Below are the code and all the weights of a small trained network. Each question names an input and a target symbol and asks about switching units off, where a switched-off unit gives its printed mean instead of its output.

import numpy as np


def w(rows, s, z=0):
    codes = np.array(rows[::2]) - 128.0
    scale = np.full(codes.shape[1], s)
    scale[-1] = z or s
    return codes * scale


def norm(h):
    return h / np.sqrt((h * h).mean(-1, keepdims=True) + 1e-5)


def softmax(a):
    e = np.exp(a - a.max(-1, keepdims=True))
    return e / e.sum(-1, keepdims=True)


def log_softmax(a):
    a = a - a.max(-1, keepdims=True)
    return a - np.log(np.exp(a).sum(-1, keepdims=True))


def net(x, mask):
    ids = ['βγδεζημξπτφψω'.index(c) for c in x.split()]
    T = len(ids)
    res = E[ids] + P[:T]
    u = 0
    for l in range(2):
        r = norm(res)
        for j in range(3):
            rows = slice(4 * j, 4 * j + 4)
            q, k, v = (r @ M[l][rows].T for M in (Q, K, V))
            z = softmax(np.where(np.tri(T) > 0, q @ k.T / 4**0.5, -1e9)) @ v
            o = O[l][rows]
            res = res + np.where(mask[u + j], z, o[:, -1]) @ o[:, :-1]
        u += 3
    return log_softmax(norm(res)[-1] @ U[:, :-1].T + U[:, -1])


Q, K, V, O = {}, {}, {}, {}
E = w([
[162,128,136],'β',
[121,152,138],'γ',
[116,157,146],'δ',
[171,124,130],'ε',
[113,141,143],'ζ',
[119,154,149],'η',
[5,116,195],'μ',
[111,137,136],'ξ',
[108,125,134],'π',
[172,126,136],'τ',
[171,126,138],'φ',
[31,93,229],'ψ',
[25,101,230],'ω',
],0.022)
P = w([
[2,153,55],'0',
[74,172,186],'1',
[68,126,183],'2',
[63,88,179],'3',
[129,83,26],'4',
[145,200,68],'5',
[154,205,80],'6',
[37,177,123],'7',
],0.0059)
Q[0] = w([
[160,98,68],'0.h0',
[98,104,124],'0.h0',
[6,166,168],'0.h0',
[184,135,146],'0.h0',
[79,149,168],'0.h1',
[53,119,154],'0.h1',
[131,167,60],'0.h1',
[108,154,108],'0.h1',
[131,125,146],'0.h2',
[109,146,151],'0.h2',
[167,109,148],'0.h2',
[124,106,151],'0.h2',
],0.022)
K[0] = w([
[141,134,49],'0.h0',
[22,74,151],'0.h0',
[14,205,164],'0.h0',
[254,146,146],'0.h0',
[77,60,74],'0.h1',
[148,129,48],'0.h1',
[192,54,251],'0.h1',
[61,100,127],'0.h1',
[4,191,67],'0.h2',
[65,154,19],'0.h2',
[106,133,142],'0.h2',
[72,98,139],'0.h2',
],0.009)
V[0] = w([
[37,186,205],'0.h0',
[193,216,174],'0.h0',
[47,129,197],'0.h0',
[222,49,159],'0.h0',
[124,189,239],'0.h1',
[129,137,203],'0.h1',
[85,15,71],'0.h1',
[237,254,147],'0.h1',
[242,10,151],'0.h2',
[133,177,236],'0.h2',
[96,39,170],'0.h2',
[235,133,251],'0.h2',
],0.0082)
O[0] = w([
[158,84,1,244],'0.h0',
[93,38,103,155],'0.h0',
[159,123,93,209],'0.h0',
[57,135,181,58],'0.h0',
[108,163,91,156],'0.h1',
[140,145,129,133],'0.h1',
[192,146,223,108],'0.h1',
[65,83,46,115],'0.h1',
[159,212,82,1],'0.h2',
[101,125,25,161],'0.h2',
[162,150,102,109],'0.h2',
[112,151,94,78],'0.h2',
],0.0073,0.0061)
Q[1] = w([
[118,185,158],'1.h0',
[113,183,107],'1.h0',
[96,149,124],'1.h0',
[107,40,172],'1.h0',
[27,170,217],'1.h1',
[254,163,68],'1.h1',
[200,138,122],'1.h1',
[75,142,116],'1.h1',
[218,131,123],'1.h2',
[46,121,192],'1.h2',
[191,181,59],'1.h2',
[155,133,87],'1.h2',
],0.013)
K[1] = w([
[113,97,125],'1.h0',
[82,64,155],'1.h0',
[96,112,165],'1.h0',
[128,207,119],'1.h0',
[98,48,122],'1.h1',
[215,247,75],'1.h1',
[225,170,134],'1.h1',
[67,142,140],'1.h1',
[235,183,135],'1.h2',
[30,162,216],'1.h2',
[212,156,35],'1.h2',
[180,158,127],'1.h2',
],0.014)
V[1] = w([
[175,138,98],'1.h0',
[127,117,34],'1.h0',
[173,120,192],'1.h0',
[204,105,134],'1.h0',
[190,229,147],'1.h1',
[203,114,51],'1.h1',
[61,84,41],'1.h1',
[196,174,206],'1.h1',
[193,98,131],'1.h2',
[140,122,253],'1.h2',
[87,69,195],'1.h2',
[79,87,185],'1.h2',
],0.011)
O[1] = w([
[168,207,106,107],'1.h0',
[163,160,144,148],'1.h0',
[99,107,102,119],'1.h0',
[115,148,142,131],'1.h0',
[171,61,1,2],'1.h1',
[150,177,61,127],'1.h1',
[105,144,162,218],'1.h1',
[181,90,88,38],'1.h1',
[206,147,79,132],'1.h2',
[160,122,188,89],'1.h2',
[119,155,251,176],'1.h2',
[125,137,239,165],'1.h2',
],0.008,0.0075)
U = w([
[125,71,183,246],'β',
[95,154,158,165],'γ',
[88,165,134,110],'δ',
[117,5,87,111],'ε',
[189,242,118,88],'ζ',
[88,174,108,54],'η',
[182,118,104,110],'μ',
[244,156,150,107],'ξ',
[238,43,131,124],'π',
[79,52,97,92],'τ',
[64,77,99,76],'φ',
[148,114,113,87],'ψ',
[147,121,118,85],'ω',
],0.021,0.013)

Each question gives the input, a string of symbols that net reads in full, and the target symbol t.
The units are the heads (4 rows each of Q, K, V and O). Each row of codes is followed by its name. A weight is (code - 128) times the scale printed after its matrix; where a second scale follows, it is the last column's (O and U).
mask holds one flag per head, layer by layer. A switched-off head (its flag False) gives its mean, the last column of its rows in O, instead of its output. The means were averaged over made-up inputs and are rounded, as every weight is.
A unit's drop is (log p(t) with every unit on - log p(t) with that unit switched off) / (log p(t) with every unit on - log p(t) with every unit switched off).
The circuit of an input: a set's keep is (log p(t) with only the set's units on - log p(t) with every unit switched off) / (log p(t) with every unit on - log p(t) with every unit switched off). Starting from all 6 units, units are removed one at a time, each time the one whose removal leaves the highest keep (on an exact tie, the one counted first), for as long as the keep stays at least 0.8.
circuit, biggest first: the units of the circuit, biggest drop first
unit that matters most: the unit with the biggest drop
heads that matter: for each layer, one digit per head in row order, 1 if its drop is at least 0.15 and else 0, layers parted by /
drop of u: that unit's drop, to one decimal
input ζ ζ ξ, target ζ: circuit, biggest first	0.h0, 1.h0
input ξ π γ, target ξ: heads that matter	111 / 000
input ε ξ ξ, target ε: heads that matter	101 / 000
input φ ξ ζ ε ζ ζ ζ π, target ζ: heads that matter	110 / 100
input ξ ε ζ ξ, target ξ: heads that matter	111 / 000
input ζ ζ δ, target ζ: heads that matter	111 / 101
input ζ ζ ξ η ε φ ε π, target ε: circuit, biggest first	0.h0, 1.h1, 0.h2
input μ μ μ γ ξ ε, target β: circuit, biggest first	0.h0
input ζ ζ γ, target ζ: circuit, biggest first	0.h0, 1.h0
input π ω ε ζ, target π: circuit, biggest first	0.h1, 0.h0, 1.h1
input ε ε δ, target ε: circuit, biggest first	0.h0, 1.h1
input ζ μ μ γ, target ζ: circuit, biggest first	0.h0, 1.h1
input δ ε μ τ ζ τ, target γ: circuit, biggest first	0.h0, 0.h2
input π δ π, target π: unit that matters most	0.h1
input β ε μ ω π ε ζ η, target π: circuit, biggest first	0.h0, 0.h1, 1.h1
input π ζ β γ, target π: circuit, biggest first	0.h1, 1.h1
input ε ζ β γ, target ε: heads that matter	100 / 000
input ζ π η, target ζ: drop of 0.h2	0.2
input π ε ζ π, target π: drop of 0.h1	1.3
input ξ β ζ η, target ξ: drop of 0.h0	0.7
input β φ ξ ε ζ ε, target γ: drop of 0.h1	0.4
